Below are the code and all the weights of a small trained network. Each question names an input and a class and asks about switching units off, where a switched-off unit gives its printed mean instead of its output.

import numpy as np


def w(rows, s, z=0):
    codes = np.array(rows[::2]) - 128.0
    scale = np.full(codes.shape[1], s)
    scale[-1] = z or s
    return codes * scale


def f(y):
    return np.maximum(y, 0)


def log_softmax(a):
    a = a - a.max(-1, keepdims=True)
    return a - np.log(np.exp(a).sum(-1, keepdims=True))


def net(x, mask):
    res = np.array(x, float).reshape(1, 8) / 4 @ E
    y = f(res @ A[0][:, :-1].T + A[0][:, -1])
    res = res + np.where(mask, y, B[0][:, -1]) @ B[0][:, :-1]
    return log_softmax(res[-1] @ U[:, :-1].T + U[:, -1])


A, B = {}, {}
E = w([
[172,25,143,162,19,158,45,8,213,36],'x0',
[163,148,116,159,111,167,135,111,140,173],'x1',
[157,113,116,120,119,161,135,145,109,125],'x2',
[151,185,134,126,152,130,141,105,149,132],'x3',
[190,22,77,127,254,72,32,143,83,129],'x4',
[190,133,151,108,139,120,142,136,100,94],'x5',
[91,170,228,22,44,173,174,194,156,62],'x6',
[187,108,180,49,126,65,105,165,101,82],'x7',
],0.0054)
A[0] = w([
[157,158,112,114,43,137,156,64,185,65,251],'neuron 1',
[107,164,87,144,163,70,123,204,101,133,201],'neuron 2',
[196,85,55,153,175,77,56,57,143,102,140],'neuron 3',
[126,183,103,138,198,117,105,185,29,216,226],'neuron 4',
[175,198,72,227,140,27,109,96,95,164,220],'neuron 5',
[82,191,185,65,98,180,205,219,110,160,199],'neuron 6',
[191,75,79,186,143,94,73,73,181,31,240],'neuron 7',
[148,158,132,134,255,90,101,137,58,217,202],'neuron 8',
[163,134,21,178,188,111,110,208,61,115,168],'neuron 9',
[75,166,145,127,131,106,180,169,58,158,154],'neuron 10',
[4,191,113,209,61,190,192,84,106,170,252],'neuron 11',
],0.0063,0.0028)
B[0] = w([
[167,76,244,125,109,209,96,178,197,60,208],'neuron 1',
[229,131,69,101,189,79,171,241,77,176,207],'neuron 2',
[69,25,118,183,131,246,54,20,141,210,211],'neuron 3',
[223,120,59,45,192,10,205,176,68,200,255],'neuron 4',
[147,66,139,200,221,72,166,159,194,142,212],'neuron 5',
[113,251,201,91,15,65,159,142,35,127,246],'neuron 6',
[73,61,191,208,199,204,68,37,194,100,227],'neuron 7',
[149,62,62,120,173,43,253,156,170,196,248],'neuron 8',
[138,89,126,121,194,88,213,137,164,186,220],'neuron 9',
[165,167,88,119,70,61,140,162,53,146,202],'neuron 10',
[205,179,180,179,74,23,143,182,127,30,237],'neuron 11',
],0.0055,0.0077)
U = w([
[182,162,165,141,177,73,186,202,55,168,252],'0',
[134,92,165,171,109,185,67,49,183,62,252],'1',
[89,254,136,76,65,111,143,150,13,173,7],'2',
[111,138,208,92,48,172,98,87,171,85,124],'3',
[161,83,80,98,187,103,197,144,116,188,10],'4',
[92,80,124,168,207,201,44,39,109,184,4],'5',
],0.0058,0.0028)

Each question gives the input, the list of numbers given to net, and the class t.
The units are the neurons (one row each of A and B). Each row of codes is followed by its name. A weight is (code - 128) times the scale printed after its matrix; where a second scale follows, it is the last column's (A, B and U).
mask holds one flag per neuron, in row order. A switched-off neuron (its flag False) gives its mean, the last column of its row in B, instead of its output. The means were averaged over made-up inputs and are rounded, as every weight is.
A unit's drop is (log p(t) with every unit on - log p(t) with that unit switched off) / (log p(t) with every unit on - log p(t) with every unit switched off).
The circuit of an input: a set's keep is (log p(t) with only the set's units on - log p(t) with every unit switched off) / (log p(t) with every unit on - log p(t) with every unit switched off). Starting from all 11 units, units are removed one at a time, each time the one whose removal leaves the highest keep (on an exact tie, the one counted first), for as long as the keep stays at least 0.8.
units of the circuit, in order: the units of the circuit, biggest drop first
most important unit: the unit with the biggest drop
k most important neurons: the k neurons with the biggest drops, biggest first
drop of u: that unit's drop, to one decimal
input [5,8,1,4,-7,2,-4,-2], class 1: most important unit => neuron 6
input [2,0,0,-3,1,-2,2,5], class 1: units of the circuit, in order => [neuron 4; neuron 6; neuron 8]
input [7,-6,-4,3,6,-4,0,-5], class 5: 4 most important neurons => [neuron 3; neuron 11; neuron 6; neuron 7]
input [8,-3,2,-1,4,8,0,-2], class 5: 4 most important neurons => [neuron 3; neuron 11; neuron 6; neuron 7]
input [3,-1,-4,-3,-7,5,2,-2], class 3: 2 most important neurons => [neuron 1; neuron 4]
input [-7,-5,1,4,-5,7,3,-8], class 2: 2 most important neurons => [neuron 6; neuron 5]
input [6,3,-5,2,6,5,-1,3], class 5: 2 most important neurons => [neuron 3; neuron 11]
input [-6,3,-7,3,5,2,-1,6], class 4: 3 most important neurons => [neuron 8; neuron 11; neuron 6]
input [0,0,3,-1,-1,4,6,2], class 2: 2 most important neurons => [neuron 6; neuron 7]
input [6,-5,4,1,4,7,0,-6], class 5: drop of neuron 11 => 0.3
input [-5,-1,-7,-6,-7,2,6,-8], class 2: drop of neuron 6 => 0.3
input [6,3,7,6,5,-2,-1,-6], class 5: drop of neuron 11 => 0.2
